Below is a small trained network, with its code and all its weights. Each question gives an input and a class and asks what happens when units are switched off, that is, made to give their printed mean instead of their output.

import numpy as np


def w(rows, s, z=0):
    codes = np.array(rows[::2]) - 128.0
    scale = np.full(codes.shape[1], s)
    scale[-1] = z or s
    return codes * scale


def norm(h):
    return h / np.sqrt((h * h).mean(-1, keepdims=True) + 1e-5)


def f(y):
    return y / 2 * (1 + np.tanh(0.7978845608 * (y + 0.044715 * y**3)))


def log_softmax(a):
    a = a - a.max(-1, keepdims=True)
    return a - np.log(np.exp(a).sum(-1, keepdims=True))


def net(x, mask):
    res = np.array(x, float).reshape(1, 3) / 4 @ E
    u = 0
    for l in range(3):
        y = f(norm(res) @ A[l][:, :-1].T + A[l][:, -1])
        res = res + np.where(mask[u : u + 5], y, B[l][:, -1]) @ B[l][:, :-1]
        u += 5
    return log_softmax(norm(res)[-1] @ U[:, :-1].T + U[:, -1])


A, B = {}, {}
E = w([
[136,168,104,75,110,180,176,71,125,113,76],'x0',
[69,69,43,39,65,18,84,157,192,65,168],'x1',
[50,184,75,144,61,188,137,253,78,226,121],'x2',
],0.0059)
A[0] = w([
[199,151,195,228,226,174,115,123,49,197,124,153],'L0N0',
[74,116,109,127,121,135,92,100,142,129,154,29],'L0N1',
[183,62,77,185,160,93,45,147,184,130,131,114],'L0N2',
[133,253,109,77,76,178,143,124,117,175,83,255],'L0N3',
[88,142,115,139,101,129,74,156,160,117,190,99],'L0N4',
],0.0055,0.0018)
B[0] = w([
[105,249,214,54,149,126,124,218,196,97,73,254],'L0N0',
[122,60,86,117,116,83,114,57,7,148,230,126],'L0N1',
[228,102,145,193,76,156,151,202,185,177,160,164],'L0N2',
[160,111,253,107,115,132,208,116,111,91,80,193],'L0N3',
[119,141,145,68,120,45,119,115,155,105,123,150],'L0N4',
],0.0062,0.0083)
A[1] = w([
[69,255,134,144,89,164,143,166,18,221,92,251],'L1N0',
[110,85,132,91,125,108,146,161,123,87,124,79],'L1N1',
[122,110,73,114,92,98,100,146,142,125,161,3],'L1N2',
[121,153,217,175,119,91,59,220,129,163,110,225],'L1N3',
[190,101,122,86,167,131,82,30,114,81,116,179],'L1N4',
],0.007,0.0016)
B[1] = w([
[136,221,231,139,254,164,176,67,131,66,83,239],'L1N0',
[176,114,79,179,68,152,104,167,138,207,78,153],'L1N1',
[75,133,100,153,213,124,75,147,140,181,160,163],'L1N2',
[166,161,110,39,175,99,158,182,141,73,51,255],'L1N3',
[88,185,185,151,137,184,182,172,70,136,101,176],'L1N4',
],0.0077,0.008)
A[2] = w([
[146,70,177,145,114,179,144,116,52,149,100,76],'L2N0',
[57,154,76,160,102,71,2,130,178,112,191,28],'L2N1',
[227,80,178,128,177,106,149,135,166,113,179,85],'L2N2',
[146,189,183,137,191,111,131,118,164,116,127,254],'L2N3',
[139,68,208,253,127,88,138,102,132,108,159,58],'L2N4',
],0.0062,0.0023)
B[2] = w([
[108,180,99,93,202,94,41,132,218,184,143,134],'L2N0',
[110,194,129,166,243,110,88,169,130,217,109,168],'L2N1',
[88,174,50,139,46,205,186,114,49,165,148,166],'L2N2',
[139,140,142,172,121,241,250,106,95,30,24,255],'L2N3',
[89,98,98,255,12,141,171,7,183,173,147,133],'L2N4',
],0.0053,0.0094)
U = w([
[126,94,63,67,32,85,126,147,152,156,140,113],'0',
[150,47,123,90,137,170,2,43,34,131,198,2],'1',
[126,101,66,218,42,159,178,15,154,148,186,75],'2',
[81,122,44,122,181,23,6,167,180,235,159,112],'3',
[155,104,117,103,125,143,44,43,68,168,164,4],'4',
[138,196,178,94,161,163,198,107,128,47,45,205],'5',
],0.0085,0.0034)

Each question gives the input, the list of numbers given to net, and the class t.
The units are the neurons (one row each of A and B). Each row of codes is followed by its name. A weight is (code - 128) times the scale printed after its matrix; where a second scale follows, it is the last column's (A, B and U).
mask holds one flag per neuron, layer by layer. A switched-off neuron (its flag False) gives its mean, the last column of its row in B, instead of its output. The means were averaged over made-up inputs and are rounded, as every weight is.
A unit's drop is (log p(t) with every unit on - log p(t) with that unit switched off) / (log p(t) with every unit on - log p(t) with every unit switched off).
The circuit of an input: a set's keep is (log p(t) with only the set's units on - log p(t) with every unit switched off) / (log p(t) with every unit on - log p(t) with every unit switched off). Starting from the 12 units with the biggest drops (on a tie, the unit counted first), units are removed one at a time, each time the one whose removal leaves the highest keep (on an exact tie, the one counted first), for as long as the keep stays at least 0.8.
circuit, biggest first: the units of the circuit, biggest drop first
top k neurons: the k neurons with the biggest drops, biggest first
k most important neurons of layer l: the k neurons of layer l with the biggest drops, biggest first
drop of u: that unit's drop, to one decimal
input [-3,1,-8], class 2: top 4 neurons	[L0N0, L1N3, L2N4, L1N0]
input [3,3,1], class 0: circuit, biggest first	[L1N0, L0N0, L2N3]
input [-3,3,-1], class 3: top neuron	[L1N0]
input [-8,1,1], class 0: top 4 neurons	[L1N0, L1N3, L0N2, L0N0]
input [0,5,-6], class 2: top 2 neurons	[L0N0, L1N3]
input [2,7,-5], class 3: top 2 neurons	[L1N0, L0N3]
input [-4,4,-4], class 3: 2 most important neurons of layer 0	[L0N3, L0N0]
input [-7,8,-7], class 3: top 2 neurons	[L1N0, L0N3]
input [0,1,-6], class 2: 2 most important neurons of layer 1	[L1N3, L1N0]
input [-7,3,2], class 3: drop of L0N0	0.1
input [-5,2,-7], class 2: drop of L0N0	0.7
input [4,3,0], class 0: drop of L1N1	0.3
